Below are the code and all the weights of a small trained network. Each question names an input and a target symbol and asks about switching units off, where a switched-off unit gives its printed mean instead of its output.

import numpy as np


def w(rows, s, z=0):
    codes = np.array(rows[::2]) - 128.0
    scale = np.full(codes.shape[1], s)
    scale[-1] = z or s
    return codes * scale


def f(y):
    return np.maximum(y, 0)


def softmax(a):
    e = np.exp(a - a.max(-1, keepdims=True))
    return e / e.sum(-1, keepdims=True)


def log_softmax(a):
    a = a - a.max(-1, keepdims=True)
    return a - np.log(np.exp(a).sum(-1, keepdims=True))


def net(x, mask):
    ids = ['αβεζλμξσ'.index(c) for c in x.split()]
    T = len(ids)
    res = E[ids] + P[:T]
    r = res
    for j in range(3):
        rows = slice(2 * j, 2 * j + 2)
        q, k, v = (r @ M[0][rows].T for M in (Q, K, V))
        z = softmax(np.where(np.tri(T) > 0, q @ k.T / 2**0.5, -1e9)) @ v
        o = O[0][rows]
        res = res + np.where(mask[j], z, o[:, -1]) @ o[:, :-1]
    y = f(res @ A[0][:, :-1].T + A[0][:, -1])
    res = res + np.where(mask[3:7], y, B[0][:, -1]) @ B[0][:, :-1]
    return log_softmax(res[-1] @ U[:, :-1].T + U[:, -1])


Q, K, V, O, A, B = {}, {}, {}, {}, {}, {}
E = w([
[123,148,151,162],'α',
[151,182,90,207],'β',
[159,150,180,136],'ε',
[209,210,160,65],'ζ',
[21,142,41,202],'λ',
[148,239,31,44],'μ',
[142,45,30,117],'ξ',
[174,148,253,71],'σ',
],0.015)
P = w([
[232,171,99,201],'0',
[183,162,109,213],'1',
[179,169,95,190],'2',
[166,156,94,171],'3',
[154,147,92,162],'4',
[143,144,87,140],'5',
[126,135,83,128],'6',
[116,133,87,112],'7',
[95,126,80,93],'8',
[89,114,80,79],'9',
[72,114,82,58],'10',
[59,102,77,40],'11',
[55,99,88,21],'12',
[49,95,92,2],'13',
],0.0091)
Q[0] = w([
[105,146,199,134],'head 0',
[144,167,68,173],'head 0',
[109,183,151,154],'head 1',
[205,138,129,127],'head 1',
[155,142,54,95],'head 2',
[253,252,10,47],'head 2',
],0.013)
K[0] = w([
[179,163,190,142],'head 0',
[101,101,56,83],'head 0',
[193,152,173,35],'head 1',
[42,109,91,109],'head 1',
[82,90,208,52],'head 2',
[19,57,127,2],'head 2',
],0.01)
V[0] = w([
[95,71,49,97],'head 0',
[96,85,100,97],'head 0',
[85,125,189,127],'head 1',
[47,126,154,9],'head 1',
[8,157,22,229],'head 2',
[145,7,157,192],'head 2',
],0.011)
O[0] = w([
[212,95,199,76,143],'head 0',
[171,199,161,59,104],'head 0',
[171,126,132,185,58],'head 1',
[208,222,28,138,19],'head 1',
[148,50,2,165,167],'head 2',
[196,49,252,70,6],'head 2',
],0.0093,0.012)
A[0] = w([
[1,176,131,252,3],'neuron 0',
[101,87,88,52,167],'neuron 1',
[161,179,163,92,65],'neuron 2',
[123,110,102,198,151],'neuron 3',
],0.0076,0.0024)
B[0] = w([
[157,126,126,1,251],'neuron 0',
[239,193,198,223,169],'neuron 1',
[169,130,187,148,137],'neuron 2',
[158,201,177,216,176],'neuron 3',
],0.0067,0.02)
U = w([
[74,138,149,110,1],'α',
[2,83,136,109,188],'β',
[56,143,170,121,74],'ε',
[37,154,165,80,134],'ζ',
[140,144,137,153,139],'λ',
[82,194,109,125,109],'μ',
[180,115,148,49,180],'ξ',
[113,206,212,130,127],'σ',
],0.0089,0.0047)

Each question gives the input, a string of symbols that net reads in full, and the target symbol t.
The units are the heads (2 rows each of Q, K, V and O) and the neurons (one row each of A and B). Each row of codes is followed by its name. A weight is (code - 128) times the scale printed after its matrix; where a second scale follows, it is the last column's (O, A, B and U).
mask holds one flag per unit, heads first, then neurons. A switched-off unit (its flag False) gives its mean, the last column of its rows in O or B, instead of its output. The means were averaged over made-up inputs and are rounded, as every weight is.
A unit's drop is (log p(t) with every unit on - log p(t) with that unit switched off) / (log p(t) with every unit on - log p(t) with every unit switched off).
The circuit of an input: a set's keep is (log p(t) with only the set's units on - log p(t) with every unit switched off) / (log p(t) with every unit on - log p(t) with every unit switched off). Starting from all 7 units, units are removed one at a time, each time the one whose removal leaves the highest keep (on an exact tie, the one counted first), for as long as the keep stays at least 0.8.
units of the circuit, in order: the units of the circuit, biggest drop first
k most important neurons: the k neurons with the biggest drops, biggest first
which heads matter: for each layer, one digit per head in row order, 1 if its drop is at least 0.15 and else 0, layers parted by /
drop of u: that unit's drop, to one decimal
input ζ ζ λ, target ζ: units of the circuit, in order	(head 2; neuron 0)
input σ μ λ ζ β β σ β σ, target β: units of the circuit, in order	(head 0)
input ζ β μ β α ε, target β: which heads matter	100
input β ε β μ β β ξ μ ξ ζ β, target ξ: which heads matter	101
input β ζ β, target ζ: units of the circuit, in order	(head 2; neuron 0; neuron 1; head 0)
input β μ β μ σ, target μ: which heads matter	111
input α ζ λ β β σ, target β: units of the circuit, in order	(head 0; head 2)
input β β σ μ ζ α β ζ ζ μ μ, target μ: which heads matter	001
input μ μ β β ζ σ β β μ μ β μ ζ β, target μ: which heads matter	011
input ζ ζ μ μ α α β λ ζ, target λ: units of the circuit, in order	(head 2; neuron 0; neuron 1)
input ξ μ ζ β σ β, target σ: which heads matter	001
input β λ ε ζ ζ λ α ζ, target λ: which heads matter	001
input ξ β β β β ε, target β: units of the circuit, in order	(head 1; head 0)
input μ σ ζ, target σ: most important neuron	(neuron 2)
input μ μ λ α ζ λ β λ μ ζ ε λ, target μ: 2 most important neurons	(neuron 1; neuron 0)
input μ α μ β μ β β ζ μ β ζ, target μ: which heads matter	011
input μ α β β μ ξ μ μ, target ξ: drop of head 2	0.5
input ζ μ μ β μ σ ζ, target σ: drop of head 2	1.5
input ζ μ β μ ξ ξ, target ξ: drop of head 2	0.4
input μ μ ε, target μ: most important neuron	(neuron 3)
input β μ β μ σ μ ξ, target σ: 2 most important neurons	(neuron 0; neuron 1)
